Below are the code and all the weights of a small trained network. Each question names an input and a target symbol and asks about switching units off, where a switched-off unit gives its printed mean instead of its output.

import numpy as np


def w(rows, s, z=0):
    codes = np.array(rows[::2]) - 128.0
    scale = np.full(codes.shape[1], s)
    scale[-1] = z or s
    return codes * scale


def norm(h):
    return h / np.sqrt((h * h).mean(-1, keepdims=True) + 1e-5)


def f(y):
    return np.maximum(y, 0)


def softmax(a):
    e = np.exp(a - a.max(-1, keepdims=True))
    return e / e.sum(-1, keepdims=True)


def log_softmax(a):
    a = a - a.max(-1, keepdims=True)
    return a - np.log(np.exp(a).sum(-1, keepdims=True))


def net(x, mask):
    ids = ['ηθλμξτ'.index(c) for c in x.split()]
    T = len(ids)
    res = E[ids] + P[:T]
    u = 0
    for l in range(3):
        r = norm(res)
        for j in range(2):
            rows = slice(2 * j, 2 * j + 2)
            q, k, v = (r @ M[l][rows].T for M in (Q, K, V))
            z = softmax(np.where(np.tri(T) > 0, q @ k.T / 2**0.5, -1e9)) @ v
            o = O[l][rows]
            res = res + np.where(mask[u + j], z, o[:, -1]) @ o[:, :-1]
        u += 2
        y = f(norm(res) @ A[l][:, :-1].T + A[l][:, -1])
        res = res + np.where(mask[u : u + 4], y, B[l][:, -1]) @ B[l][:, :-1]
        u += 4
    return log_softmax(norm(res)[-1] @ U[:, :-1].T + U[:, -1])


Q, K, V, O, A, B = {}, {}, {}, {}, {}, {}
E = w([
[79,136,135,111,179,110,117],'η',
[147,187,158,222,133,12,119],'θ',
[145,126,203,185,93,227,112],'λ',
[113,102,202,103,157,110,98],'μ',
[114,72,150,134,183,118,138],'ξ',
[86,69,78,101,58,132,131],'τ',
],0.011)
P = w([
[166,161,41,109,91,118,151],'0',
[45,184,255,88,160,194,141],'1',
[56,141,193,110,149,168,135],'2',
[70,119,171,117,145,150,113],'3',
[87,105,162,111,140,135,112],'4',
[107,90,159,104,137,131,119],'5',
[121,78,152,100,129,128,122],'6',
[130,83,148,110,121,118,116],'7',
],0.008)
Q[0] = w([
[49,96,191,96,222,180,129],'L0H0',
[128,84,56,69,193,122,177],'L0H0',
[158,165,3,141,105,142,186],'L0H1',
[141,114,47,133,123,149,145],'L0H1',
],0.0061)
K[0] = w([
[136,92,83,31,191,187,205],'L0H0',
[169,96,95,2,132,42,122],'L0H0',
[66,25,90,130,54,165,161],'L0H1',
[45,135,146,158,82,150,114],'L0H1',
],0.0046)
V[0] = w([
[93,124,104,73,79,141,123],'L0H0',
[106,166,86,254,104,117,119],'L0H0',
[83,80,93,42,94,198,149],'L0H1',
[136,90,139,100,70,71,132],'L0H1',
],0.007)
O[0] = w([
[68,161,161,123,50,90,127,228],'L0H0',
[199,77,87,73,108,73,147,3],'L0H0',
[119,175,254,76,178,122,50,199],'L0H1',
[135,52,133,101,159,126,66,164],'L0H1',
],0.0063,0.0034)
A[0] = w([
[154,166,234,127,192,135,154,3],'L0N0',
[196,83,87,199,170,145,182,57],'L0N1',
[133,200,254,196,140,86,95,52],'L0N2',
[77,107,80,150,55,213,162,15],'L0N3',
],0.0052,0.0023)
B[0] = w([
[76,77,74,105,49,125,65,195],'L0N0',
[122,43,189,66,124,111,75,149],'L0N1',
[62,254,109,149,102,154,205,252],'L0N2',
[127,156,90,255,154,152,151,176],'L0N3',
],0.0064,0.0037)
Q[1] = w([
[88,111,142,198,101,112,181],'L1H0',
[6,96,195,136,97,122,156],'L1H0',
[254,112,75,130,147,149,137],'L1H1',
[124,142,145,130,52,167,120],'L1H1',
],0.011)
K[1] = w([
[188,133,173,210,161,37,182],'L1H0',
[196,134,77,185,104,15,89],'L1H0',
[86,109,178,36,92,254,71],'L1H1',
[184,189,130,153,35,145,166],'L1H1',
],0.009)
V[1] = w([
[133,96,126,28,3,99,54],'L1H0',
[88,10,144,105,182,51,153],'L1H0',
[80,83,174,88,243,132,118],'L1H1',
[90,196,51,23,166,14,177],'L1H1',
],0.0056)
O[1] = w([
[108,150,154,159,1,85,180,252],'L1H0',
[178,78,36,153,91,89,15,149],'L1H0',
[114,207,131,125,74,136,62,119],'L1H1',
[241,192,139,239,142,173,180,228],'L1H1',
],0.0062,0.003)
A[1] = w([
[126,134,140,2,90,123,60,73],'L1N0',
[191,125,50,147,136,89,118,3],'L1N1',
[163,154,118,168,215,211,193,69],'L1N2',
[99,77,229,113,156,183,107,18],'L1N3',
],0.0084,0.0024)
B[1] = w([
[159,182,157,191,183,255,183,209],'L1N0',
[45,101,158,77,105,163,116,147],'L1N1',
[113,65,98,212,204,159,172,252],'L1N2',
[153,89,138,31,186,19,85,253],'L1N3',
],0.0072,0.0047)
Q[2] = w([
[125,211,13,183,2,83,168],'L2H0',
[211,133,189,53,138,165,143],'L2H0',
[95,208,145,59,11,172,143],'L2H1',
[96,187,160,113,79,121,101],'L2H1',
],0.0098)
K[2] = w([
[56,92,141,104,190,254,100],'L2H0',
[148,106,127,174,142,58,146],'L2H0',
[191,80,91,157,173,146,100],'L2H1',
[176,100,82,154,120,145,123],'L2H1',
],0.015)
V[2] = w([
[96,24,138,18,126,107,174],'L2H0',
[172,77,111,135,143,164,253],'L2H0',
[79,151,47,109,4,42,137],'L2H1',
[132,201,244,69,69,161,171],'L2H1',
],0.0057)
O[2] = w([
[116,147,153,59,163,14,179,86],'L2H0',
[20,107,169,144,110,116,160,95],'L2H0',
[46,177,106,140,89,169,106,169],'L2H1',
[119,139,112,116,1,73,142,253],'L2H1',
],0.0076,0.0058)
A[2] = w([
[155,147,191,86,113,115,86,3],'L2N0',
[139,148,207,73,145,129,103,33],'L2N1',
[189,152,120,172,129,173,247,126],'L2N2',
[172,156,125,165,131,191,82,136],'L2N3',
],0.015,0.0049)
B[2] = w([
[195,162,86,245,173,162,58,176],'L2N0',
[242,129,111,151,128,75,37,199],'L2N1',
[255,121,169,213,175,32,236,254],'L2N2',
[135,171,62,27,150,121,225,248],'L2N3',
],0.0096,0.0057)
U = w([
[174,130,137,201,139,97,238,82],'η',
[33,80,141,166,187,193,100,120],'θ',
[111,78,176,1,136,34,120,120],'λ',
[195,154,129,151,136,97,5,80],'μ',
[143,190,61,36,151,182,163,135],'ξ',
[78,171,147,146,6,131,120,245],'τ',
],0.0064,0.0013)

Each question gives the input, a string of symbols that net reads in full, and the target symbol t.
The units are the heads (2 rows each of Q, K, V and O) and the neurons (one row each of A and B). Each row of codes is followed by its name. A weight is (code - 128) times the scale printed after its matrix; where a second scale follows, it is the last column's (O, A, B and U).
mask holds one flag per unit, layer by layer, with each layer's heads first. A switched-off unit (its flag False) gives its mean, the last column of its rows in O or B, instead of its output. The means were averaged over made-up inputs and are rounded, as every weight is.
A unit's drop is (log p(t) with every unit on - log p(t) with that unit switched off) / (log p(t) with every unit on - log p(t) with every unit switched off).
The circuit of an input: a set's keep is (log p(t) with only the set's units on - log p(t) with every unit switched off) / (log p(t) with every unit on - log p(t) with every unit switched off). Starting from the 12 units with the biggest drops (on a tie, the unit counted first), units are removed one at a time, each time the one whose removal leaves the highest keep (on an exact tie, the one counted first), for as long as the keep stays at least 0.8.
units of the circuit, in order: the units of the circuit, biggest drop first
most important unit: the unit with the biggest drop
top k neurons: the k neurons with the biggest drops, biggest first
heads that matter: for each layer, one digit per head in row order, 1 if its drop is at least 0.15 and else 0, layers parted by /
drop of u: that unit's drop, to one decimal
input ξ τ λ, target ξ: units of the circuit, in order	[L1H0, L2N3]
input ξ τ τ τ ξ, target ξ: most important unit	L1H0
input τ θ τ λ τ ξ ξ, target θ: heads that matter	11 / 00 / 00
input λ θ λ μ μ λ, target λ: top 3 neurons	[L1N3, L0N2, L0N1]
input τ τ τ τ θ θ λ, target τ: top 2 neurons	[L0N1, L0N2]
input ξ μ θ μ λ λ, target θ: top 3 neurons	[L1N0, L0N2, L2N2]
input λ θ τ ξ μ ξ θ, target λ: heads that matter	11 / 01 / 10
input τ λ λ η τ τ μ, target τ: heads that matter	01 / 10 / 00
input τ τ ξ τ τ θ θ, target τ: heads that matter	11 / 10 / 01
input τ η λ, target τ: heads that matter	01 / 10 / 00
input θ ξ τ λ λ ξ, target θ: heads that matter	01 / 00 / 01
input μ μ ξ ξ τ η, target μ: heads that matter	10 / 00 / 00
input θ τ τ ξ μ τ μ, target θ: top 2 neurons	[L0N2, L1N0]
input λ τ τ ξ η, target λ: most important unit	L1H1
input λ ξ ξ ξ, target λ: heads that matter	00 / 01 / 00
input μ η ξ μ τ λ ξ μ, target μ: heads that matter	10 / 00 / 00
input ξ λ μ, target ξ: heads that matter	00 / 10 / 00
input ξ τ τ λ τ τ τ, target ξ: top 2 neurons	[L2N3, L1N0]
input θ θ μ θ τ μ, target θ: heads that matter	11 / 10 / 11
input λ ξ λ τ τ, target λ: units of the circuit, in order	[L1H1]
input θ θ τ η, target θ: top 2 neurons	[L0N2, L0N1]
input τ θ ξ θ, target τ: top 2 neurons	[L0N1, L1N3]
input λ ξ λ, target λ: drop of L1H1	0.7
input ξ τ τ μ λ μ μ η, target ξ: drop of L2N3	0.4
input ξ μ λ τ τ μ, target ξ: drop of L1H0	0.6
input μ μ τ ξ, target μ: drop of L0H0	1.0
input μ τ λ ξ, target μ: top neuron	[L2N0]
